Below are the code and all the weights of a small trained network. Each question names an input and a class and asks about switching units off, where a switched-off unit gives its printed mean instead of its output.

import numpy as np


def w(rows, s, z=0):
    codes = np.array(rows[::2]) - 128.0
    scale = np.full(codes.shape[1], s)
    scale[-1] = z or s
    return codes * scale


def f(y):
    return np.maximum(y, 0)


def log_softmax(a):
    a = a - a.max(-1, keepdims=True)
    return a - np.log(np.exp(a).sum(-1, keepdims=True))


def net(x, mask):
    res = np.array(x, float).reshape(1, 6) / 4 @ E
    y = f(res @ A[0][:, :-1].T + A[0][:, -1])
    res = res + np.where(mask, y, B[0][:, -1]) @ B[0][:, :-1]
    return log_softmax(res[-1] @ U[:, :-1].T + U[:, -1])


A, B = {}, {}
E = w([
[65,223,83,19,190,202,194,196,145],'x0',
[11,19,57,95,96,132,50,112,110],'x1',
[167,111,74,133,182,250,79,2,34],'x2',
[125,128,127,137,135,125,121,129,131],'x3',
[40,208,78,209,107,119,218,28,58],'x4',
[97,75,160,221,168,166,151,252,42],'x5',
],0.0073)
A[0] = w([
[58,59,129,97,97,151,116,101,113,64],'N1',
[128,109,96,137,165,88,161,126,121,254],'N2',
[166,155,125,99,155,213,98,89,29,80],'N3',
[48,78,63,71,66,85,63,125,139,106],'N4',
[173,122,147,62,109,126,51,122,190,153],'N5',
[71,176,131,120,114,132,156,95,121,162],'N6',
[254,185,157,138,139,109,204,121,106,125],'N7',
[103,167,152,133,53,81,103,175,149,80],'N8',
[97,89,184,96,71,107,208,142,148,74],'N9',
[144,103,164,108,169,101,103,151,87,145],'N10',
[70,175,117,191,121,81,182,87,81,78],'N11',
[173,73,125,186,66,52,121,100,128,102],'N12',
[116,100,134,197,147,193,160,219,63,128],'N13',
[115,117,134,144,118,82,143,153,123,114],'N14',
[172,159,140,111,150,107,151,65,196,99],'N15',
[80,180,95,101,182,161,100,166,155,81],'N16',
[36,75,90,101,83,133,112,150,118,145],'N17',
[123,93,147,167,136,160,136,188,89,73],'N18',
[167,131,112,98,107,90,106,150,173,187],'N19',
[129,144,88,71,111,108,89,50,179,186],'N20',
[48,127,197,137,149,88,133,176,127,190],'N21',
[134,128,192,195,73,117,73,145,82,184],'N22',
[110,110,146,130,161,97,115,176,105,225],'N23',
[193,164,169,149,175,137,168,150,134,165],'N24',
[129,114,153,152,79,72,132,132,173,137],'N25',
[61,136,156,118,133,136,174,164,190,110],'N26',
[195,77,168,75,123,123,116,169,100,82],'N27',
[103,161,70,111,190,123,170,169,131,112],'N28',
[119,145,113,138,79,94,156,77,136,156],'N29',
[134,98,164,158,144,154,119,89,93,134],'N30',
[99,139,140,78,220,129,151,135,128,151],'N31',
[70,131,87,151,136,97,188,99,132,78],'N32',
[160,87,141,192,111,88,109,79,158,80],'N33',
[144,125,136,144,184,176,115,38,132,79],'N34',
[93,147,151,147,107,60,149,147,163,66],'N35',
[94,144,149,173,100,113,141,115,88,122],'N36',
[152,71,160,78,185,151,99,190,175,126],'N37',
[208,85,109,98,175,227,85,129,106,161],'N38',
[133,164,130,105,71,80,145,137,181,169],'N39',
[116,140,87,162,117,108,207,95,102,76],'N40',
[94,152,92,72,172,184,164,161,149,72],'N41',
[100,167,106,105,145,146,128,122,171,100],'N42',
],0.011,0.0082)
B[0] = w([
[154,91,159,205,159,84,74,176,130,180],'N1',
[76,192,155,67,157,158,110,61,53,206],'N2',
[116,166,82,141,178,103,113,106,222,205],'N3',
[111,65,167,207,132,111,104,168,114,235],'N4',
[134,125,63,111,101,89,153,91,50,231],'N5',
[122,152,108,87,127,96,142,137,81,200],'N6',
[90,37,183,218,146,133,76,207,92,223],'N7',
[129,127,105,158,181,96,148,94,174,179],'N8',
[161,142,98,163,179,95,145,111,169,167],'N9',
[119,168,101,115,112,104,125,103,103,166],'N10',
[173,146,85,87,148,30,116,166,111,210],'N11',
[190,61,138,29,173,236,183,132,158,209],'N12',
[87,135,71,177,1,158,190,98,148,212],'N13',
[116,145,155,141,141,127,113,66,183,159],'N14',
[95,97,142,190,61,128,126,143,131,192],'N15',
[181,55,130,112,144,172,168,172,138,177],'N16',
[116,97,180,208,158,140,44,183,78,217],'N17',
[150,126,71,163,69,115,147,111,164,167],'N18',
[110,184,99,105,128,119,151,73,98,210],'N19',
[59,136,105,149,62,161,158,110,134,249],'N20',
[97,181,120,138,145,150,133,92,130,208],'N21',
[123,120,137,73,139,199,189,131,115,202],'N22',
[81,188,135,102,109,146,143,107,105,201],'N23',
[69,85,207,191,119,111,59,178,61,205],'N24',
[93,127,145,157,168,136,153,58,150,198],'N25',
[139,139,132,104,174,138,147,80,204,180],'N26',
[178,133,71,111,139,87,137,137,104,182],'N27',
[158,96,107,98,136,220,187,154,112,183],'N28',
[136,134,103,66,84,127,128,111,75,199],'N29',
[105,150,139,108,158,167,136,101,180,170],'N30',
[146,99,131,130,130,203,158,129,109,187],'N31',
[172,120,65,119,108,71,147,160,107,179],'N32',
[200,67,155,50,142,211,176,161,157,186],'N33',
[109,137,123,186,173,86,154,126,172,184],'N34',
[166,130,122,178,168,105,150,96,164,174],'N35',
[160,126,92,95,118,86,165,110,89,175],'N36',
[150,166,78,94,134,37,185,177,73,221],'N37',
[90,177,94,147,172,86,177,70,134,223],'N38',
[51,129,114,162,138,146,114,113,128,214],'N39',
[152,110,91,113,159,80,150,150,116,182],'N40',
[175,36,143,88,159,184,157,143,159,189],'N41',
[162,73,156,69,77,166,172,143,146,165],'N42',
],0.0072,0.013)
U = w([
[182,88,131,98,160,194,163,149,167,93],'0',
[89,176,110,165,226,103,136,106,229,79],'1',
[174,152,84,110,124,50,137,156,69,86],'2',
[92,88,170,209,145,117,90,190,103,113],'3',
[87,149,101,159,3,151,147,117,159,134],'4',
[64,173,143,106,165,163,128,106,78,254],'5',
[113,197,132,115,108,152,89,126,108,161],'6',
[151,178,198,78,99,118,32,174,190,93],'7',
],0.012,0.0093)

Each question gives the input, the list of numbers given to net, and the class t.
The units are the neurons (one row each of A and B). Each row of codes is followed by its name. A weight is (code - 128) times the scale printed after its matrix; where a second scale follows, it is the last column's (A, B and U).
mask holds one flag per neuron, in row order. A switched-off neuron (its flag False) gives its mean, the last column of its row in B, instead of its output. The means were averaged over made-up inputs and are rounded, as every weight is.
A unit's drop is (log p(t) with every unit on - log p(t) with that unit switched off) / (log p(t) with every unit on - log p(t) with every unit switched off).
The circuit of an input: a set's keep is (log p(t) with only the set's units on - log p(t) with every unit switched off) / (log p(t) with every unit on - log p(t) with every unit switched off). Starting from the 12 units with the biggest drops (on a tie, the unit counted first), units are removed one at a time, each time the one whose removal leaves the highest keep (on an exact tie, the one counted first), for as long as the keep stays at least 0.8.
circuit, biggest first: the units of the circuit, biggest drop first
unit that matters most: the unit with the biggest drop
k most important neurons: the k neurons with the biggest drops, biggest first
drop of u: that unit's drop, to one decimal
input [6,6,-1,0,-1,-2], class 0: circuit, biggest first : [N41 N16]
input [1,7,-2,7,3,-5], class 3: unit that matters most : N4
input [6,1,2,-7,-6,-7], class 4: circuit, biggest first : [N20 N15]
input [8,0,8,0,5,3], class 0: circuit, biggest first : [N41 N16]
input [7,-6,-5,4,-8,5], class 2: 3 most important neurons : [N37 N12 N27]
input [4,3,6,3,-5,6], class 1: 2 most important neurons : [N38 N3]
input [-4,5,-4,7,-2,-6], class 5: circuit, biggest first : [N12 N19 N39]
input [3,3,-3,7,7,7], class 2: 3 most important neurons : [N11 N20 N32]
input [7,-3,-7,4,6,7], class 0: 2 most important neurons : [N28 N41]
input [-3,3,-7,-5,8,-8], class 2: 2 most important neurons : [N29 N11]
input [6,-8,5,7,-7,-5], class 3: circuit, biggest first : [N7 N24]
input [-7,8,-3,0,-8,8], class 2: 3 most important neurons : [N37 N27 N7]
input [8,-8,-8,-1,-2,2], class 0: 3 most important neurons : [N28 N41 N26]
input [6,-1,-6,-2,-2,-7], class 4: circuit, biggest first : [N15]
input [-4,-3,1,4,-5,7], class 4: 2 most important neurons : [N13 N18]
input [5,4,-6,-2,5,6], class 1: 2 most important neurons : [N26 N9]
input [-8,3,6,0,3,-7], class 0: 2 most important neurons : [N12 N33]
input [4,8,7,2,1,0], class 3: 3 most important neurons : [N17 N4 N1]
input [5,3,1,5,1,-5], class 0: 3 most important neurons : [N41 N13 N16]
input [3,-7,-2,-8,-1,-8], class 4: most important neuron : [N17]
input [-3,6,-8,-7,5,0], class 1: drop of N14 : 0.0
input [3,7,2,0,5,4], class 3: drop of N17 : 0.3
input [5,-7,2,4,-7,-6], class 2: drop of N19 : 0.4
